Here is a tiny trained network, its code and every weight. The questions are about switching its units off for an input and a class, where a switched-off unit gives its printed mean instead of its output.

import numpy as np


def w(rows, s, z=0):
    codes = np.array(rows[::2]) - 128.0
    scale = np.full(codes.shape[1], s)
    scale[-1] = z or s
    return codes * scale


def norm(h):
    return h / np.sqrt((h * h).mean(-1, keepdims=True) + 1e-5)


def f(y):
    return np.maximum(y, 0)


def log_softmax(a):
    a = a - a.max(-1, keepdims=True)
    return a - np.log(np.exp(a).sum(-1, keepdims=True))


def net(x, mask):
    res = np.array(x, float).reshape(1, 4) / 4 @ E
    u = 0
    for l in range(4):
        y = f(norm(res) @ A[l][:, :-1].T + A[l][:, -1])
        res = res + np.where(mask[u : u + 6], y, B[l][:, -1]) @ B[l][:, :-1]
        u += 6
    return log_softmax(norm(res)[-1] @ U[:, :-1].T + U[:, -1])


A, B = {}, {}
E = w([
[71,125,86,110,191,191],'x0',
[28,150,197,126,90,164],'x1',
[165,96,47,140,110,84],'x2',
[170,86,161,210,173,254],'x3',
],0.0076)
A[0] = w([
[117,194,101,92,188,139,193],'L0N0',
[98,150,184,119,180,175,109],'L0N1',
[150,92,136,195,186,152,80],'L0N2',
[89,136,192,80,152,224,139],'L0N3',
[77,143,195,163,113,144,3],'L0N4',
[101,148,1,90,164,138,245],'L0N5',
],0.0095,0.0025)
B[0] = w([
[116,180,3,117,88,128,194],'L0N0',
[64,223,84,67,139,182,214],'L0N1',
[131,64,31,168,130,188,218],'L0N2',
[59,184,114,63,189,227,253],'L0N3',
[51,141,133,207,133,126,191],'L0N4',
[122,2,105,65,109,8,248],'L0N5',
],0.0066,0.006)
A[1] = w([
[111,170,197,218,117,31,14],'L1N0',
[205,213,208,36,86,118,65],'L1N1',
[119,136,126,158,199,106,2],'L1N2',
[203,212,240,113,36,123,132],'L1N3',
[84,186,240,172,150,216,14],'L1N4',
[37,104,159,50,184,254,173],'L1N5',
],0.0061,0.0025)
B[1] = w([
[213,175,76,110,81,86,147],'L1N0',
[143,136,124,162,53,161,147],'L1N1',
[176,191,126,146,87,163,128],'L1N2',
[203,212,179,191,151,122,157],'L1N3',
[12,170,231,253,210,113,185],'L1N4',
[72,221,109,132,236,70,253],'L1N5',
],0.007,0.0067)
A[2] = w([
[91,161,226,126,149,186,5],'L2N0',
[143,105,141,111,97,160,18],'L2N1',
[125,35,57,254,139,181,116],'L2N2',
[141,125,114,139,100,160,25],'L2N3',
[171,70,122,159,130,163,105],'L2N4',
[126,155,79,132,124,235,44],'L2N5',
],0.0092,0.002)
B[2] = w([
[77,185,173,202,120,172,213],'L2N0',
[97,113,122,126,144,101,130],'L2N1',
[158,145,232,2,165,186,254],'L2N2',
[180,144,85,70,143,85,136],'L2N3',
[127,103,184,94,130,174,179],'L2N4',
[145,119,93,111,109,90,209],'L2N5',
],0.0096,0.0053)
A[3] = w([
[200,197,106,255,76,39,81],'L3N0',
[98,84,203,36,166,165,12],'L3N1',
[77,245,185,125,84,46,234],'L3N2',
[54,10,99,186,43,94,9],'L3N3',
[119,210,138,136,127,91,170],'L3N4',
[29,86,184,156,174,138,92],'L3N5',
],0.0065,0.0012)
B[3] = w([
[113,114,220,207,83,232,194],'L3N0',
[196,138,135,146,38,189,193],'L3N1',
[224,53,167,254,73,154,253],'L3N2',
[121,119,70,128,92,22,159],'L3N3',
[194,82,190,185,166,119,198],'L3N4',
[74,146,129,217,182,121,200],'L3N5',
],0.0064,0.0054)
U = w([
[192,100,204,226,26,128,77],'0',
[13,195,172,221,157,189,207],'1',
[68,149,33,42,197,155,3],'2',
[224,62,163,22,149,220,112],'3',
[140,14,77,95,56,5,239],'4',
],0.013,0.0023)

Each question gives the input, the list of numbers given to net, and the class t.
The units are the neurons (one row each of A and B). Each row of codes is followed by its name. A weight is (code - 128) times the scale printed after its matrix; where a second scale follows, it is the last column's (A, B and U).
mask holds one flag per neuron, layer by layer. A switched-off neuron (its flag False) gives its mean, the last column of its row in B, instead of its output. The means were averaged over made-up inputs and are rounded, as every weight is.
A unit's drop is (log p(t) with every unit on - log p(t) with that unit switched off) / (log p(t) with every unit on - log p(t) with every unit switched off).
The circuit of an input: a set's keep is (log p(t) with only the set's units on - log p(t) with every unit switched off) / (log p(t) with every unit on - log p(t) with every unit switched off). Starting from the 12 units with the biggest drops (on a tie, the unit counted first), units are removed one at a time, each time the one whose removal leaves the highest keep (on an exact tie, the one counted first), for as long as the keep stays at least 0.8.
circuit, biggest first: the units of the circuit, biggest drop first
unit that matters most: the unit with the biggest drop
k most important neurons: the k neurons with the biggest drops, biggest first
top k neurons in layer l: the k neurons of layer l with the biggest drops, biggest first
drop when u is switched off: that unit's drop, to one decimal
input [2,-7,-2,0], class 3: circuit, biggest first : [L1N5; L0N1]
input [-6,8,7,4], class 0: unit that matters most : L0N3
input [2,-4,-2,2], class 3: circuit, biggest first : [L0N2; L2N2]
input [-3,5,6,6], class 3: 2 most important neurons : [L2N2; L0N2]
input [-2,8,6,-5], class 0: 2 most important neurons : [L0N2; L0N5]
input [8,7,-1,-7], class 2: top 2 neurons in layer 1 : [L1N4; L1N3]
input [7,-4,-7,5], class 2: 2 most important neurons : [L0N2; L0N0]
input [2,-5,-3,7], class 3: 3 most important neurons : [L0N2; L2N2; L0N4]
input [4,-7,-5,5], class 2: 2 most important neurons : [L1N5; L0N1]
input [6,-8,2,2], class 3: 2 most important neurons : [L2N2; L1N5]
input [6,-2,2,2], class 3: 2 most important neurons : [L2N2; L0N5]
input [-6,1,1,6], class 3: 3 most important neurons : [L0N2; L2N2; L0N3]
input [-1,-7,-8,-2], class 0: top 3 neurons in layer 0 : [L0N2; L0N3; L0N5]
input [6,-7,3,-2], class 4: circuit, biggest first : [L0N5]
input [8,4,-2,-6], class 2: drop when L1N4 is switched off : 0.2
input [7,7,7,1], class 2: drop when L2N0 is switched off : 0.1
input [3,-3,0,-5], class 4: drop when L2N2 is switched off : 0.0
input [-8,7,7,-4], class 0: drop when L0N5 is switched off : 0.1
input [8,4,2,3], class 2: top 2 neurons in layer 0 : [L0N5; L0N0]
input [4,-3,7,4], class 3: circuit, biggest first : [L2N2]
input [-3,-5,-6,-8], class 0: top 2 neurons in layer 3 : [L3N0; L3N2]
